In the rows, 128 means zero.
Each row is followed by its class number.
[118 125 125 135 130 135 110 131 118 118 125 144 126 124 134 125 134 142
 122 107 124 118 119 137 113 117 114 142 120 128 126 134 124 129 161 123
 118 164 130 148 128 127 113 126] => 2
[ 94 125 138 120 114 149 128 116 161 113 136 138 112 122 131  58 121 142
 102 152 153 105 117 142 104  97 124 126 120 114 109 128  76 130 180 117
 103 155 120 145 139 127  90 133] => 5
[120 119 127 140 106 159 106 126 142 171 132 123 116 147 119  94 114 109
 116 155 107 143 122 133  94 129 141 136 152 107 120 122 127 118 118 123
 124  75 125 128 154 122  91 104] => 3
[ 97 119 140 119 118 130 127 129 128 118 126 129 110 125 131  90 126 146
 105 142 137 102 122 127 126 112 131 126 127 122 121 110 120 123 158 141
 132 137 129 153 132 128 117 134] => 1
[108 126 153 130 101 157  97 104 152 153 136 138 109 143 129  50 115 109
 103 145 125 141 110 140  99 113 142 144 152  95 110 123 104 135 159 124
 104  74 124 128 157 122  70 111] => 1
[ 95 125 142 129  97 162 114 121 166 151 126 126 110 134 116  27 120 124
  88 161 134 125  97 135  70  97 143 131 152 101 103 132  76 129 151 117
  84 122 115 141 168 111  67 112] => 3
[117 125 131 123 143 111 127 141 124 101  95 170 135  94 131 167 141 152
 139 126 154 105 128 126 152 132 106 111 113 164 134 137 156 128 118 140
 148 183 132 152 111 139 164 154] => 4
[102 122 145 138 131 140 155 131 140 103 129 126 108 116 121  97 117 153
 107 136 140 105 111 133 109  97 121 140 111 131 119 137  88 132 169 138
  95 158 121 130 151 132 110 136] => 5
[ 83 122 135 106  98 138 163 108 153 141 125  92 106 129 119  70 123 152
  85 141 147  94 105 123  82  88 129 136 117 109 115 117  84 116 177 138
  85 137 128 137 129 120  84 111] => 0
[148 139 141 148 127 133 125 113 117 169 134 127 135 154 138 153 130 113
 153 129  95 167 139 133 135 155 141 161 139 134 145 143 158 137 111 108
 132  71 130 103 137 130 127 128] => 1
[128 126 123 133 117 140 148 119 134 162 138 103 126 138 127 113 122 125
 109 144 117 124 123 129  98 119 128 158 126 104 121 130 100 124 141 120
 119  97 130 114 137 124  94 121] => 0
[105 123 126 119 115 119 111 113 135 127 108 148 122 115 124 109 126 150
 116 110 136 106 125 123 129 103 112 116 109 136 127 133 129 117 165 140
 136 166 128 141 109 137 134 116] => 5
[171 136 119 154 130 143  99 119 129 157 152 138 136 175 147 126 128 103
 141 117  87 182 132 145 137 166 151 157 141 126 138 141 165 143 119 101
 162  66 102  98 134 145 130 108] => 5
[118 136 147 134  73 184  93  99 141 182 153  85 102 176 126  36 105  95
  96 151 103 181 111 148  80 122 178 169 168  83 107 113 103 127 164 107
  83  11 107  95 157 117  50  86] => 6
[156 119 115 148 144 139 121 132 102 138 129 106 141 130 132 187 135 129
 153 116 105 156 140 121 136 170 115 135 112 132 141 137 127 130 100 108
 145 119 127 121 129 121 138 137] => 7
[ 85 127 145 119 116 140 132 121 160 108 117 152 109 114 120  55 126 148
 111 140 136 100 101 139  99  93 125 115 118 133 116 126 100 130 170 139
  97 173 122 162 150 125  99 132] => 4
[145 125 131 144 137 151 119 125 132 145 141 147 140 145 137 136 121 124
 147 141 107 151 131 131 136 148 120 141 125 135 123 131 128 135 131 109
 137 105 131 126 148 127 120 136] => 3
[ 76 124 141 124  93 138 119 112 154 147 113 120  92 129 112  81 132 151
  87 137 142 100  93 144  75  86 137 124 141 132 121 127  98 117 175 131
  97 140 130 138 135 127  95 110] => 2
[ 93 119 140 110 106 123 133 113 154 153 110 126 107 123 112  79 130 146
  98 145 149  99 112 127 109  97 134 124 150 123 117 124 112 121 140 150
 105 142 130 153 141 120 108 118] => 1
[123 126 134 120  97 155 137  99 157 180 131  79 116 157 118  61 116 121
  98 157 104 139 102 132  88 117 162 140 137 102 115 111 125 115 159 127
  91  72 119 123 146 126  86  91] => 6
[ 87 116 144 115 110 148 130 114 149 124 116 131 101 118 126  72 123 139
  92 144 139  98 115 129 106 100 122 125 123 121 108 121  90 121 166 131
 104 150 131 158 141 125  87 131] => 1
[145 132 126 134 123 138  98 115 119 146 125 153 135 147 132 124 127 116
 118 113 104 157 143 136 128 143 142 145 138 119 134 151 131 135 123 112
 153 103 104  90 132 134 132 118] => 4
[171 125 121 148 149 153 103 141 115 150 160 146 165 156 138 137 123  97
 150 132 107 153 154 131 145 170 130 151 152 134 122 142 154 147 114  97
 150  79 123 126 158 128 132 136] => 3
[110 131 139 132  91 152 107 115 139 140 137 100 106 133 115  66 122  84
  98 136 128 150 118 145  91 109 165 141 153  83 105 117  85 118 122 122
  99  81 113 114 145 104  67 105] => 4
[162 130 130 140 113 162 102 112 127 188 155 135 125 177 128  83 115  83
 126 126  96 175 126 144 104 145 161 164 170 109 118 139 136 146 124 107
 115  38 102 102 163 115  85 102] => 0
[ 84 124 123 117 141  77 165 133 123  65  78 143 127  54 124 148 142 164
 124 117 170  56 110 100 135  93  97  91 106 150 141 124 109 130 137 154
  99 252 141 177 110 121 167 148] => 4
[108 126 144 128 105 149 135 127 138 124 138 106 108 123 123  44 112 114
  98 147 140 122 118 123  88 108 149 122 129  94 102 115 110 133 145 117
  94 111 128 134 138 110 101 119] => 1
[164 127 113 141 153 144 115 152 123 134 149 178 145 140 152 168 127 109
 159 122 113 142 155 140 161 175 114 135 124 141 141 139 155 143 110 110
 166 136 117 134 136 137 139 146] => 2
[ 76 132 147 118 105 126 148 106 137 127 115 103 119 111 115  56 124 161
 101 148 160  90 103 120 107  75 119 132 117 120 112 126  88 120 186 145
  65 164 141 154 125 118  94 119] => 5
[ 94 118 123 108 122 120 167 121 148 128 114 112 132 106 123 131 129 175
 108 134 149  84 127 112 127 106 101 110  86 140 125 125 105 124 164 144
 120 190 138 158 127 127 140 133] => 7
[105 118 135 111  98 143 150 105 162 172 129  90 126 145 113  70 121 145
  88 151 119 110 114 122  77  99 137 125 119 110 112 124  95 116 165 123
 105 124 125 129 143 114  92 103] => 3
[123 124 132 131 111 159 124 128 147 146 146 124 112 145 127  71 119 114
 110 159 123 126 124 132 102 117 130 120 126 108 101 126 100 138 140 115
 114 108 123 128 148 126  93 126] => 7
[129 127 117 135 128 142  95 121 122 141 125 142 131 133 131 126 132 138
 119 130 132 134 124 142 122 121 134 154 139 130 122 133 122 132 153 113
 115 111 117 128 143 139 122 122] => 6
[144 128 118 119 143 104 175 135 133 137 106 115 159 107 139 220 141 148
 152 113 119 110 145  99 161 147  90 121  89 167 145 138 167 132 125 132
 155 177 146 144 103 141 175 141] => 7
[109 127 134 122 120 118 145 109 148 134 118 120 121 117 125 104 122 147
 112 137 142 109 110 124 128 106 129 133 134 132 127 128 106 127 152 139
 116 141 129 134 127 131 121 120] => 5
[146 123 108 127 138 130 143 135 134 137 129 144 149 128 142 161 116 131
 139 128 118 126 146 118 170 147 112 138 115 145 142 131 134 129 131 134
 166 124 118 121 135 150 150 132] => 6
[ 90 118 133 123 105 130 104 117 132 112 108 125  94 123 121  77 133 148
  84 111 134 103 103 133  85  95 137 126 138 105 120 125  99 114 172 137
 104 144 123 136 133 126 103 123] => 0
[128 128 133 139 115 150  97 121 136 151 143 148 106 144 133  72 120  99
 109 132 123 143 122 150  98 125 151 139 148 107 112 127 119 135 152 113
 108  94 121 122 146 121  94 124] => 2
[169 130 128 137 139 116 149 110 137 163 145 102 161 143 139 182 127 129
 157 123 103 141 147 121 146 162 125 136 120 144 142 132 176 138 129 114
 153  92 138 113 120 137 152 120] => 5
[134 131 123 138 133 128 103 141 107 126 126 118 141 106 122 145 122 131
 148 124 124 128 137 127 144 138 125 122 120 119 127 122 128 117 114 132
 120 137 139 140 129 115 132 135] => 6
[165 132 119 143 127 135  81 124 127 189 143 153 145 161 137 160 128  78
 148 116  88 176 144 139 143 162 145 160 147 114 138 129 161 130 107 118
 154  53 110 107 147 131 115 105] => 3
[125 133 129 132 104 151 114 123 144 171 137 106 123 123 113  80 115 113
 120 149 139 147 124 140  98 112 139 135 142 113 105 130  92 120 124 120
  94  92 130 125 148 108  79 116] => 6
[134 124 117 143 136 140 101 145 130 118 131 171 131 124 144 110 128 115
 133 129 140 122 131 136 138 146 119 124 142 130 122 133 141 143 123 110
 146 139 127 141 132 137 137 143] => 2
[133 122 125 140 119 148 118 121 123 159 143 125 123 159 129 138 131 113
 122 115 100 156 134 128 126 129 136 155 125 126 120 128 129 132 143 129
 138  90 116 116 140 127 114 118] => 7
[159 125 107 135 159 113 118 131 103 105 100 171 160 116 137 223 134 157
 156  98 106 135 153 120 171 158  83 127  89 169 152 153 165 136 137 132
 186 171 127 131 110 148 190 147] => 4
[168 134 114 139 135 129 142 124 132 174 145 132 153 151 137 165 120  94
 158 127  84 153 155 124 151 164 133 155 125 134 147 137 147 140  91 115
 174  76 115  98 128 134 135 125] => 4
[112 125 119 134 131 124 108 129 122 115 111 147 124  99 116 137 125 133
 130 135 127 110 127 138 119 120 120 125 134 126 126 139  97 120  94 125
 139 161 126 138 134 121 123 134] => 4
[141 133 126 135 104 167 131 120 142 175 157  82 148 158 127 116 114 101
 135 129 104 162 145 132 113 150 136 165 149 113 119 130 135 127 125 103
 131  64 132 114 137 119  92 101] => 2
[130 136 132 134 135 130 121 126 119 132 119 127 132 138 125 128 128 138
 135 129 114 129 127 129 147 132 139 145 128 130 136 137 142 129 133 128
 119 134 117 125 122 134 140 126] => 5
[177 128 111 143 176 131 121 146  99 132 140 177 166 132 155 193 119 137
 165 125 108 140 162 131 188 190  98 153 132 163 149 155 159 158  92 102
 196 125 122 128 139 149 171 149] => 1
[111 121 124 134 121 127 131 130 134 131 119 111 109 116 118 112 138 137
 109 152 148 108 113 126 111  98 134 130 137 119 105 116 100 133 133 130
 102 132 133 139 140 123 122 139] => 7
[146 126 104 124 165  91 167 141 130  94 116 124 166 103 136 227 142 165
 157 105 137 107 136 119 155 136  85 129 110 170 145 139 150 140 122 136
 161 183 138 159 115 135 173 152] => 0
[121 129 123 127 142 125 131 154 130 111 113 156 125  98 124 110 122 129
 121 151 131 101 126 117 118 119 129 100 125 119 131 131 108 131 121 123
 120 181 118 138 140 123 144 142] => 3
[158 136 129 139  92 147 143 105 152 196 171  79 132 181 129  84 114  76
 117 145  90 171 128 135  88 136 162 161 152  90 113 126 133 132 122 115
 121  19 119  96 153 113  75  97] => 0
[129 132 125 136 138 136 141 147 137 130 119 154 126 109 129 127 121 142
 141 138 131 121 128 123 147 118 120 128 103 140 121 130 113 132 128 131
 123 163 128 129 129 128 143 153] => 6
[151 131 136 134 117 152  99 111 125 172 145 137 120 154 140 106 115  97
 124 125  95 161 134 142 125 159 141 135 127 107 113 121 154 121 136 118
 135  71 135 118 133 123  99 115] => 0
[135 125 124 121 141 110 123 131 121 121 103 156 130 119 130 185 134 146
 134 130 123 113 141 123 156 141 111 124 125 150 146 140 152 127 126 140
 154 153 126 138 127 148 163 142] => 1
[138 123 120 139 133 144 133 135 139 136 136 141 123 139 130 130 130 120
 132 146 111 133 136 131 116 129 119 125 106 126 112 137 121 137 119 115
 133 136 120 128 141 129 124 144] => 7
[165 129 104 151 154 144 101 161 131 122 147 164 149 138 145 160 124  98
 151 115 114 143 153 144 158 176 118 148 157 135 132 146 157 152  89 111
 166 119 116 140 149 139 141 140] => 2
[146 127 124 142 151 137 126 150 117 116 126 170 127 118 141 135 114 136
 149 139 119 124 130 121 154 145 103 115 100 127 132 128 134 152 133 129
 141 150 130 134 135 137 154 146] => 7
[118 119 118 128  98 146  92 116 134 144 138 119 101 152 121 101 119 119
 106 114 116 136 129 140 100 119 136 130 124 105 123 121 102 116 153 128
 131 100 120 122 120 122  95 111] => 2
[125 120 134 129 104 166 102 110 121 196 141 120 111 167 121  84 117 123
  98 165 108 143 121 135 107 126 146 151 134 107 110 124 103 127 150 119
 132  60 112 103 144 128  89 107] => 7
[185 125 116 141 162 128 107 138 111 158 128 165 156 156 146 205 130 120
 176 119  91 150 158 129 184 190 124 148 133 167 158 148 208 141  92 114
 191  95 111 115 113 159 173 138] => 5
[ 89 119 134 125 125 133 123 123 128 118 128  98 121 109 104  93 126 154
 106 140 154 103 118 127  96  92 127 124 130 102 111 123  50 112 139 123
  93 150 138 129 139 104 102 131] => 3
[146 125 117 135 144 125 129 135 120 142 115 146 142 128 139 214 137 143
 160 144 117 132 140 123 165 150 104 136 114 165 139 133 158 136 113 124
 168 124 132 130 121 151 159 149] => 7
[121 117 114 133 139 110 144 140 136 107 109 133 132 109 128 168 139 167
 134 135 153  98 127 122 147 119 101 121 114 160 128 130 136 124 134 147
 134 169 142 155 126 140 162 158] => 6
[138 122 107 119 155 108 125 141 118 109 103 162 150 103 130 192 136 156
 144 113 140  91 140 119 163 141  90 120 132 165 138 144 153 130 120 136
 163 182 135 154 120 147 174 145] => 0
[ 75 130 146 115  83 145 125 103 156 125 120  94  93 129 108  42 121 149
  77 130 129 120 102 135  73  63 128 131 112 103  98 119  66 113 201 143
  85 139 134 149 136 111  67 109] => 1
[145 126 117 137 156 107 135 141 112 107 124 128 151 107 132 181 136 161
 158 110 137 116 138 127 156 141 106 131 112 163 137 149 137 130  98 119
 153 179 134 145 110 129 159 151] => 5
[154 139 117 130 152 105 133 143  98 138 107 161 148 119 134 215 128 142
 160 110 107 120 152 111 188 166 112 142 117 164 167 149 182 133 103 138
 161 156 132 133 115 149 195 133] => 1
[131 125 124 135 107 154 121 118 150 189 133 128 114 152 118 117 115 135
 112 161 116 141 125 144 109 125 149 145 138 127 127 131 122 124 136 130
 116  75 116 111 160 135 105 111] => 6
[117 117 122 126 113 131 110 123 150 149 116 144 113 131 117 122 131 124
 127 141 145 122 121 131 133 104 132 123 139 145 111 114 135 121 142 151
 118 109 127 146 135 133 120 133] => 6
[108 116 122 106 145 100 174 129 130  71  95 123 145  85 130 154 130 184
 118 117 150  72 133 105 144 121  94  99  85 140 139 129 121 125 148 140
 146 227 136 145 104 136 183 146] => 4
[ 79 127 136 117 112 127 140 123 157  97 109 128 103  97 115  64 126 147
  96 147 152  82 111 125 103  69 115 108 120 114 105 118  67 127 173 136
  96 184 137 158 140 122 107 137] => 1
[157 128 116 141 165 117 105 148 106 101 125 144 157 117 138 224 135 141
 160  96 112 140 154 126 157 162 107 135 136 155 148 143 152 139 112 112
 164 142 130 126 129 139 170 146] => 3
[110 124 120 132 135 121 109 135 122  98  99 153 122 102 128 112 132 152
 123 116 138 114 119 126 129 105 112 109 111 129 125 131 116 121 142 137
 120 184 127 144 121 130 138 142] => 6
[109 114 121 122 134 124 136 131 139 101 118 155 115 110 125  88 125 149
 106 134 156  84 113 126 120 106 111 104 121 132 121 130  89 133 156 141
 115 178 124 158 146 125 124 151] => 0
[142 135 138 150  89 183  90 123 143 173 168 114 107 180 131  53 106  62
 116 153 111 188 133 157 100 136 167 165 171  75 102 123 112 135 120 104
 114   6 113  86 155 119  56 108] => 2
[133 130 126 147  92 179  83 107 136 184 163 106 106 187 123  57 122  78
 102 146  93 189 125 154  96 126 171 170 162  88  93 118 103 134 139 106
 115  22 102 103 168 117  66  95] => 7
